[  7  -1 -13  -3   2  18  13  10  -8  12  -6   2 -29 -10  25   9 -18   8
  13 -10   7  -3 -15  -1  10  12   3   4   2  -6   3  25   6  15  -8 -21
   4   3   8   6   7  -4  -1  -9   0  -3  -6   9  -1   8  13  -6   0] => zek
[  1   2 -14  -1   4  15   7  20 -10   8  -6   4 -17  -8  25   4 -12   2
   7 -13   1  -1 -14  -2  10   6   4   3   5  -8   5  27  -1  22  -9 -16
   1   4   7  -5   9   2  -1  -8   2  -1  -4  12  -2  13  15  -3   2] => bor
[  6 -18 -15  -3   4  23  -3  11 -12  17  -6   9  11  27  50   4 -41   0
  16 -21   6   1 -31   1 -21   9   2   0   6  -1  17  19   0  32 -12  -2
   6  -1  11   1  15  -6   2 -14   5 -11 -36  29   5  28  32 -13  11] => bor
[  2 -14 -16  -1   5  19   2   7  -6  14  -5   8   5  21  39   5 -24  -1
  12 -17   3  -3 -20   3 -12   6   4  -1   6  -3  10  16  -3  28 -10  -2
   4  -1   9  -4  14  -5   0 -11   3  -6 -29  24   3  20  29  -6  10] => bor
[  9  -8 -12  -5   1  16  12   7  -1  11  -6   3 -19   0  27   9 -14   5
  17 -10   6  -5 -16   0  -5  10   1   4  -2  -1   7   7   3  12  -6   2
   3  -2   4  13  10  -9  -1  -8   1  -7 -15  10   7   6  17  -5   1] => bor
[  5  -8 -13  -3   0  18  11   8  -1  13  -4   0 -13   1  30   8 -21   5
  15 -10  10  -4 -14   1  -2   8   3   5   1  -1   3   6   3   6  -6  -9
   1  -2   6  12  10 -12  -1  -6   0  -6 -16   7   4   6  12  -4   2] => bor
[  3  -4 -16  -5   1  24  11   9  -8  19  -8  10 -19  -4  38  11 -25   1
  17 -13  10  -5 -18  -1  13  12   6   8   5  -5   2  27   5  15 -11 -29
   2   3   7   7   9  -9  -2 -10   1  -4 -11  10   0  13  13  -4   3] => zek
[  7  -2 -12  -3   1  21  13   8  -9  13  -5   0 -27  -7  22  10 -17   8
  17  -9  15  -4 -11   0   8  12   5   7  -3  -3   0  23   6  11  -9 -30
   3   2   8   9   8  -9  -4  -6  -1  -5  -5   5   1   3  15  -3  -5] => zek
[  3 -12  -8  -3   1  16  -1   6 -13  11  -2   3   9  14  26   2 -28   1
  12 -13   6   0 -20   0 -15   5   1   1   3  -1  13  11   0  14  -6  -5
   4   0   9   1  12  -2   0  -6   1  -5 -20  14   5  16  19 -11   5] => bor
[  1   6 -10  -7   5  14   5  15 -19   7  -7   4 -18 -15  29   4 -24  -5
   4 -17  -4   3 -19  -3  17  12   6   4  10 -16   8  45   3  32  -6 -23
   2   8   9  -7   4  16   0  -9   3   3   2  21  -2  22   9  -7   4] => bor
[  0  -5 -12  -7   3  19   4   9 -13   9   0   3   6   2  25  12 -27   2
  13 -16  11  -1 -15   1  -6   3   2   5   2  -3  10   6  -3  16  -7  -9
   1   1   7   3  12  -2  -1  -3   1  -4 -17   9   4  14   7  -3   2] => bor
[ -2   5 -17   0   6  13   9   4  -4   3  -8   7 -31  -8  18  12  -2  -1
   4 -10  -4  -4  -8  -1  16  17   5   0   6 -13  -2  39  -9  36 -11 -28
  -1   4   8 -13   9  -4  -5  -8  -3   4   0  11  -8  11  26   0   2] => bor
[  5   3 -10  -6   1  13  18  10  -5   8  -5  -3 -27 -17  20   8 -12   4
   9  -8   5   0 -10  -1  13   9   3   7   1  -7   0  18   6   8  -4 -17
   1   4   4   8   7   1  -1  -5  -2  -1   3   5  -1   6   1  -2  -4] => zek
[  4  -2 -12  -4   1  17  12   9  -7  11  -6   0 -19 -10  24   8 -17   3
  14 -10   8  -3 -14  -3   5  10   3   5  -1  -5   4  16   2  11   1 -12
   0   2   6   9   8  -4  -3  -8   1  -5  -8   5   2   6  10  -3  -1] => zek
[ -7  -6 -13  -9   4  11   4   5  -8   1  -1   7  16   6  25   9 -14  -6
   6 -23  -7   1 -14   1 -20   2  -6  -3   5  -5  16  -8 -16  25  -7  31
   3  -2   5  -7  23   8  -1  -2   4  -8 -26  20   4  22  20  -5   9] => bor
[ -2  -3 -10   1   2  12  -2   4 -10   6  -2   5  -1   7  24   4 -18  -2
   5  -9   1  -3 -15   1   3   8   4   0   5 -16   3  24  -1  22 -10 -18
   6   0   7  -7   7   0  -1  -6   2   0 -12  13   1  13  15  -3   8] => bor
[ -1 -14 -10  -5   2  12   1  11  -5  10  -2   4  21  10  41   7 -29  -3
  12 -17   0   2 -23   1 -18  -1  -3   3   7  -3  20  -7  -3  13  -5  26
   5  -4   3   7  14   0   3  -8   5  -8 -27  17   6  19   5  -6  12] => bor
[  2 -11  -8  -8   2  11  -1   7  -7   8  -2   2  17  10  29   6 -21   0
  12 -15   5  -3 -18   1 -17   0   0   1   1   2  14  -5  -1  10  -5  14
   3  -2   5   7  14  -1  -1  -4   2  -8 -25  13   5  14   8  -4   7] => bor
[ 10  -6  -9  -5   0  17  17   8   0  12  -6  -1 -29  -8  19   6 -15   5
  19  -7  14  -5 -12  -1   3   8   4   8  -3  -1   2  11   6   3  -5 -12
   2  -5   3  15   5 -11  -2  -6  -1 -10  -6   2   4  -1  11  -4  -5] => zek
[ -7   8   2 -13   1   2   0  10  -9   2   1  -5  24 -27  17  10 -18  -5
   0 -13  -5   6  -8  -1  10 -12   1   7  11  -5   9 -10  -1  -8   2   8
  -3   3   0   6   2  19   2   4   4   2  -2   0   4   7 -34   2   2] => bor
[  2   9 -18   3   5  10  15   2   3   5 -11   6 -52 -14  17   8   7   0
   2  -7  -8  -4  -6  -3  29  22   7   2   9 -15 -12  46  -3  36 -10 -33
  -2   5   6 -12   6  -6  -3  -8  -2   5   6  13 -11   8  29   1   0] => bor
[  4   2 -19  -7   2  20  20   8   2  10  -7   1 -34 -21  29  19  -9   5
  15 -15   4  -5 -12  -1  13  15   4   5   2 -10   0  12  -3  17  -8  -9
  -1   2   5   8  16  -5  -3  -5   0  -5  -5   6   0   6  14   1  -1] => zek
[  8  -3 -11  -4  -1  15  10   7  -1  11  -6   0 -18  -5  22   7 -18   3
  14  -8   8  -2 -12  -3   5   8   2   5   1  -4   4  13   4   5  -6 -11
   2   1   4  14   5  -7   0  -1   0  -3  -8   5   3   4   8  -4  -3] => zek
[  9  -5 -13  -8   2  13  14  13   3  11  -6   0 -20 -11  31   6 -19   4
  13 -14  -1  -4 -18  -1   3   9   0   6   6  -6   7   6   5   5  -4  10
   2   0   4  17   9   0   2  -7   4  -7 -11  12   4   8   1  -3   5] => zek
[  6   0 -15  -8   1  12  19   7   4   8  -6   2 -30 -21  21  12  -2   5
  13 -13   0  -4  -8  -1   6  12   2   5   3  -8   2   4   1  11  -6  11
   2   1   2  13  12  -2  -1  -5  -1  -6  -7   6   2   2   8  -1   3] => zek
[  1   1 -11  -8   1  13  11   5  -5   6  -3  -1 -12 -13  16  12  -6   2
  12 -10   4  -2  -6   1  -2   6   5   2  -2  -1   7  -4  -8  11  -2   7
   1  -1   1  11  14   1  -3   0   0  -4  -8   2   3   3   7   0  -2] => bor
[ -6  -3  -9  -6   2  13   2   5  -8   6   0   0  15   3  23   9 -16  -1
   7 -16   4  -1 -11  -2  -6   1  -1   3   3   0  10  -4  -7  13  -5  -2
   1   1   1  -3  13  -1  -2  -1   0  -1 -17   7   2  12   5   0   3] => bor
[  6  -5 -16  -7  -1  15  17   7  11  10  -4   2 -23 -10  33  13 -12   5
  15 -11   2  -7 -11  -1   2   9   4   4   3  -5   1   2   0   8  -4   3
   1  -2   1  14  11 -11  -1  -7  -8  -9 -15   6   3   4  10   1   3] => nuzek
[  1  -4  -8  -1   1  21  -5   9 -23  12  -1   2   8  11  29   4 -33  -1
  10 -13  13   0 -18  -1  -3   3   3   5   4  -1  12  28   2  19 -11 -32
   3   4   9  -5   7  -1   0  -6   1   0 -15  13   4  20  15  -8   3] => bor
[ -5  -8  -9 -10   2  11  -2   8 -12   6   2   3  29   6  35   8 -30  -4
   7 -20   0   3 -20   1 -18  -3  -3   1   5  -3  20 -12  -8  16  -5  23
   4  -2   5   1  17   8   2  -3   4  -7 -26  17   7  22   2   0  10] => bor

[ -3  -1  10  -6   3  -9   2  -7   0  -7  -4   6   1  -9 -12  -6   0   2
   2   3   0   5  12 -14   5  12   0  -4  -2  -4  -9  -1 -11   0   0   1
   0   1 -15  -7   3 -12   0  10  -2   1   2 -10  -6   0  12 -13  -3] => <83>
[ -3   1  11  -2  -1  11   1  -3  -1  -7 -12  12   3  -5  -8 -10  -3  -6
   2   8   8   1   9 -25   5  18  -8   1  -3 -14  -7  -2 -11   8   0   3
   9  -1 -14  -5   4 -17   3   9 -12   9   8  -6 -10   2  -2 -10  10] => <73>
[ -3   4   5   6   0  -1   0   4  -4  -2  -5   6   1  -6  -2  -3   1 -10
   2   3   4   4   3 -15   1   3  -1  -5  -2  -2  -3  -3  -7   1   5  -1
   7   0   4  -4   1 -11  -2  12  -2   2   4  -9  -4   1   6 -11  -6] => <83>
[  7  -5   1  -1   3  -1  -3  -2  -6  -1 -11   7   2   0 -10  16  -3 -12
  -2   4  -1  -4   6 -16 -13   8  -4   6  -3   1   2  -7 -12  -3   5   5
   0  -2   6 -10   3  -8 -10   3   4  -4  -5  -2   4   3  13  -2  10] => <78>
[ -3   2  -7  -6  -1   2   2   5   8   2  -8   1   1  -5   1 -10   2   4
   1  -1  -5   4  -6  -7   9  -3  -1  -3  -1   2   1   2  -1   2  -5  -7
  -1   4  -3   1  -1   1   9  10   7   2  -1  -2  -3   0  -4   5  -9] => <70>
